Here is a tiny trained network, its code and every weight. The questions are about switching its units off for an input and a class, where a switched-off unit gives its printed mean instead of its output.

import numpy as np


def w(rows, s, z=0):
    codes = np.array(rows[::2]) - 128.0
    scale = np.full(codes.shape[1], s)
    scale[-1] = z or s
    return codes * scale


def f(y):
    return y / 2 * (1 + np.tanh(0.7978845608 * (y + 0.044715 * y**3)))


def log_softmax(a):
    a = a - a.max(-1, keepdims=True)
    return a - np.log(np.exp(a).sum(-1, keepdims=True))


def net(x, mask):
    res = np.array(x, float).reshape(1, 3) / 4 @ E
    y = f(res @ A[0][:, :-1].T + A[0][:, -1])
    res = res + np.where(mask, y, B[0][:, -1]) @ B[0][:, :-1]
    return log_softmax(res[-1] @ U[:, :-1].T + U[:, -1])


A, B = {}, {}
E = w([
[84,138,11,78,128,198,135,99],'x0',
[62,108,170,50,89,130,203,200],'x1',
[213,204,88,119,88,104,189,124],'x2',
],0.012)
A[0] = w([
[213,215,131,122,91,94,200,135,100],'n0',
[99,100,135,103,121,92,189,131,249],'n1',
[79,152,162,82,67,122,182,232,80],'n2',
[78,56,171,120,174,135,32,161,105],'n3',
[51,133,38,119,132,186,121,110,106],'n4',
[47,58,178,126,210,167,86,120,65],'n5',
[60,109,119,114,66,95,174,184,102],'n6',
[187,146,97,200,152,101,26,17,103],'n7',
[161,130,161,150,136,91,117,180,130],'n8',
[100,147,47,69,140,186,151,109,71],'n9',
[143,84,206,175,136,74,108,153,114],'n10',
[187,202,90,115,57,107,191,129,94],'n11',
[159,206,134,88,75,104,129,110,75],'n12',
[185,154,108,156,183,135,56,108,60],'n13',
[105,99,151,88,61,127,167,183,100],'n14',
[152,137,207,157,122,10,123,164,90],'n15',
],0.012,0.017)
B[0] = w([
[185,42,120,170,82,128,110,105,220],'n0',
[222,153,173,129,169,250,73,165,245],'n1',
[89,112,138,73,199,106,196,146,200],'n2',
[165,71,154,176,87,123,122,104,200],'n3',
[96,183,68,97,78,107,78,84,205],'n4',
[178,55,123,188,95,100,166,75,189],'n5',
[70,112,123,122,170,44,179,169,180],'n6',
[132,128,165,74,238,155,177,190,248],'n7',
[120,156,84,99,113,135,106,125,174],'n8',
[87,166,86,62,100,72,124,60,186],'n9',
[127,175,105,77,98,122,95,69,197],'n10',
[174,83,168,185,106,123,117,83,209],'n11',
[49,72,129,172,121,58,169,65,158],'n12',
[3,110,122,144,176,50,225,134,172],'n13',
[43,126,129,126,204,88,207,134,180],'n14',
[56,210,41,72,80,94,106,66,207],'n15',
],0.013,0.017)
U = w([
[107,123,128,101,241,118,154,149,69],'0',
[109,233,76,87,62,115,95,55,131],'1',
[150,7,127,185,75,122,119,74,128],'2',
[186,197,156,131,162,242,32,215,255],'3',
[91,142,112,194,85,121,117,172,74],'4',
],0.012,0.0081)

Each question gives the input, the list of numbers given to net, and the class t.
The units are the neurons (one row each of A and B). Each row of codes is followed by its name. A weight is (code - 128) times the scale printed after its matrix; where a second scale follows, it is the last column's (A, B and U).
mask holds one flag per neuron, in row order. A switched-off neuron (its flag False) gives its mean, the last column of its row in B, instead of its output. The means were averaged over made-up inputs and are rounded, as every weight is.
A unit's drop is (log p(t) with every unit on - log p(t) with that unit switched off) / (log p(t) with every unit on - log p(t) with every unit switched off).
The circuit of an input: a set's keep is (log p(t) with only the set's units on - log p(t) with every unit switched off) / (log p(t) with every unit on - log p(t) with every unit switched off). Starting from the 12 units with the biggest drops (on a tie, the unit counted first), units are removed one at a time, each time the one whose removal leaves the highest keep (on an exact tie, the one counted first), for as long as the keep stays at least 0.8.
circuit, biggest first: the units of the circuit, biggest drop first
top k neurons: the k neurons with the biggest drops, biggest first
drop when u is switched off: that unit's drop, to one decimal
input [0,-8,-8], class 0: top 3 neurons	[n7; n0; n13]
input [-7,-4,5], class 1: circuit, biggest first	[n15]
input [-6,4,6], class 1: top 3 neurons	[n15; n5; n3]
input [1,3,-2], class 3: circuit, biggest first	[n1; n13]
input [3,5,7], class 2: top 3 neurons	[n0; n11; n7]
input [8,-6,-8], class 1: top 4 neurons	[n4; n9; n0; n11]
input [-7,-7,0], class 0: top 3 neurons	[n7; n13; n4]
input [-6,-6,-2], class 0: top 3 neurons	[n7; n4; n13]
input [-8,0,-8], class 1: top 3 neurons	[n15; n10; n0]
input [4,-2,-4], class 1: top 3 neurons	[n4; n0; n11]
input [3,4,5], class 2: top 3 neurons	[n7; n11; n0]
input [-5,1,5], class 1: top 2 neurons	[n15; n5]
input [-3,3,-4], class 2: top 2 neurons	[n7; n5]
input [-3,-6,6], class 0: circuit, biggest first	[n7]
input [1,-6,8], class 2: top 2 neurons	[n0; n11]
input [7,5,8], class 2: top 3 neurons	[n11; n0; n15]
input [8,1,-7], class 1: top 2 neurons	[n4; n9]
input [-4,-6,-2], class 0: drop when n7 is switched off	3.6
input [-8,-6,-1], class 1: drop when n10 is switched off	0.8
input [-3,-5,8], class 2: circuit, biggest first	[n0]
input [7,-8,0], class 0: drop when n7 is switched off	4.2
input [4,0,8], class 2: drop when n10 is switched off	0.0
